Here is a tiny trained network, its code and every weight. The questions are about switching its units off for an input and a target symbol, where a switched-off unit gives its printed mean instead of its output.

import numpy as np


def w(rows, s, z=0):
    codes = np.array(rows[::2]) - 128.0
    scale = np.full(codes.shape[1], s)
    scale[-1] = z or s
    return codes * scale


def f(y):
    return np.maximum(y, 0)


def softmax(a):
    e = np.exp(a - a.max(-1, keepdims=True))
    return e / e.sum(-1, keepdims=True)


def log_softmax(a):
    a = a - a.max(-1, keepdims=True)
    return a - np.log(np.exp(a).sum(-1, keepdims=True))


def net(x, mask):
    ids = ['αβστφψω'.index(c) for c in x.split()]
    T = len(ids)
    res = E[ids] + P[:T]
    u = 0
    for l in range(2):
        r = res
        for j in range(2):
            rows = slice(2 * j, 2 * j + 2)
            q, k, v = (r @ M[l][rows].T for M in (Q, K, V))
            z = softmax(np.where(np.tri(T) > 0, q @ k.T / 2**0.5, -1e9)) @ v
            o = O[l][rows]
            res = res + np.where(mask[u + j], z, o[:, -1]) @ o[:, :-1]
        u += 2
        y = f(res @ A[l][:, :-1].T + A[l][:, -1])
        res = res + np.where(mask[u : u + 4], y, B[l][:, -1]) @ B[l][:, :-1]
        u += 4
    return log_softmax(res[-1] @ U[:, :-1].T + U[:, -1])


Q, K, V, O, A, B = {}, {}, {}, {}, {}, {}
E = w([
[98,156,121,68],'α',
[143,198,129,31],'β',
[208,110,114,61],'σ',
[167,27,1,104],'τ',
[183,157,147,147],'φ',
[133,169,170,125],'ψ',
[186,81,168,102],'ω',
],0.02)
P = w([
[125,196,115,156],'0',
[2,68,140,49],'1',
[152,144,78,122],'2',
[220,82,240,97],'3',
[192,111,111,247],'4',
[138,132,146,45],'5',
],0.0084)
Q[0] = w([
[138,154,121,191],'L0H1',
[151,216,197,90],'L0H1',
[207,84,121,1],'L0H2',
[147,79,133,185],'L0H2',
],0.0088)
K[0] = w([
[79,113,153,117],'L0H1',
[60,132,138,83],'L0H1',
[166,157,171,103],'L0H2',
[184,151,252,136],'L0H2',
],0.013)
V[0] = w([
[154,26,211,204],'L0H1',
[204,79,186,40],'L0H1',
[112,2,103,217],'L0H2',
[137,98,139,227],'L0H2',
],0.0079)
O[0] = w([
[40,2,95,174,35],'L0H1',
[94,52,243,153,241],'L0H1',
[66,172,112,177,13],'L0H2',
[189,8,188,137,3],'L0H2',
],0.0058,0.0054)
A[0] = w([
[80,118,3,69,251],'L0N1',
[83,108,237,142,30],'L0N2',
[40,218,201,92,224],'L0N3',
[101,108,254,172,185],'L0N4',
],0.0066,0.0029)
B[0] = w([
[177,63,210,206,255],'L0N1',
[33,129,45,197,135],'L0N2',
[135,166,96,254,194],'L0N3',
[186,128,56,184,147],'L0N4',
],0.0077,0.0096)
Q[1] = w([
[183,176,163,162],'L1H1',
[58,214,100,29],'L1H1',
[1,77,197,195],'L1H2',
[92,119,47,47],'L1H2',
],0.0091)
K[1] = w([
[167,14,93,157],'L1H1',
[126,161,219,153],'L1H1',
[192,154,125,93],'L1H2',
[148,170,254,134],'L1H2',
],0.0068)
V[1] = w([
[134,113,83,150],'L1H1',
[198,98,161,104],'L1H1',
[232,102,170,254],'L1H2',
[90,83,99,70],'L1H2',
],0.0077)
O[1] = w([
[144,157,1,159,165],'L1H1',
[95,121,140,187,197],'L1H1',
[200,111,254,123,250],'L1H2',
[101,172,106,144,116],'L1H2',
],0.0091,0.014)
A[1] = w([
[180,108,63,123,97],'L1N1',
[219,166,72,160,5],'L1N2',
[255,132,172,51,165],'L1N3',
[188,173,123,208,192],'L1N4',
],0.0085,0.0027)
B[1] = w([
[1,77,111,111,156],'L1N1',
[87,179,34,81,170],'L1N2',
[89,137,131,99,252],'L1N3',
[92,140,59,190,207],'L1N4',
],0.0094,0.02)
U = w([
[196,172,86,152,4],'α',
[56,203,142,122,2],'β',
[125,138,150,132,217],'σ',
[83,123,1,205,68],'τ',
[115,177,205,177,80],'φ',
[194,143,155,79,202],'ψ',
[116,41,148,139,94],'ω',
],0.0093,0.0029)

Each question gives the input, a string of symbols that net reads in full, and the target symbol t.
The units are the heads (2 rows each of Q, K, V and O) and the neurons (one row each of A and B). Each row of codes is followed by its name. A weight is (code - 128) times the scale printed after its matrix; where a second scale follows, it is the last column's (O, A, B and U).
mask holds one flag per unit, layer by layer, with each layer's heads first. A switched-off unit (its flag False) gives its mean, the last column of its rows in O or B, instead of its output. The means were averaged over made-up inputs and are rounded, as every weight is.
A unit's drop is (log p(t) with every unit on - log p(t) with that unit switched off) / (log p(t) with every unit on - log p(t) with every unit switched off).
The circuit of an input: a set's keep is (log p(t) with only the set's units on - log p(t) with every unit switched off) / (log p(t) with every unit on - log p(t) with every unit switched off). Starting from all 12 units, units are removed one at a time, each time the one whose removal leaves the highest keep (on an exact tie, the one counted first), for as long as the keep stays at least 0.8.
circuit, biggest first: the units of the circuit, biggest drop first
most important unit: the unit with the biggest drop
top k neurons: the k neurons with the biggest drops, biggest first
k most important neurons of layer l: the k neurons of layer l with the biggest drops, biggest first
which heads matter: for each layer, one digit per head in row order, 1 if its drop is at least 0.15 and else 0, layers parted by /
drop when u is switched off: that unit's drop, to one decimal
input β ω τ τ ω, target τ: which heads matter -> 00 / 10
input τ τ τ τ τ τ, target ω: circuit, biggest first -> [L0N1, L0N3, L1N4]
input ψ τ β β, target β: top 3 neurons -> [L0N1, L0N3, L1N3]
input σ σ φ σ τ ψ, target τ: top 3 neurons -> [L0N3, L0N4, L1N4]
input τ τ τ ω τ α, target φ: most important unit -> L0N1
input α τ σ τ β, target τ: circuit, biggest first -> [L0N3, L1H2]
input τ φ τ α ψ τ, target ω: top 2 neurons -> [L0N3, L0N4]
input τ α ψ β, target β: circuit, biggest first -> [L1N3, L0N1]
input α φ τ τ ω, target τ: which heads matter -> 01 / 10
input τ ω σ ψ, target τ: 3 most important neurons of layer 0 -> [L0N4, L0N2, L0N3]
input τ β β φ, target α: 2 most important neurons of layer 0 -> [L0N1, L0N4]
input φ τ φ, target τ: drop when L1N4 is switched off -> 0.7
input τ α α, target τ: drop when L0N3 is switched off -> 1.2
input τ τ α, target τ: drop when L1H1 is switched off -> 0.2
input τ τ β, target τ: drop when L1H1 is switched off -> 0.1
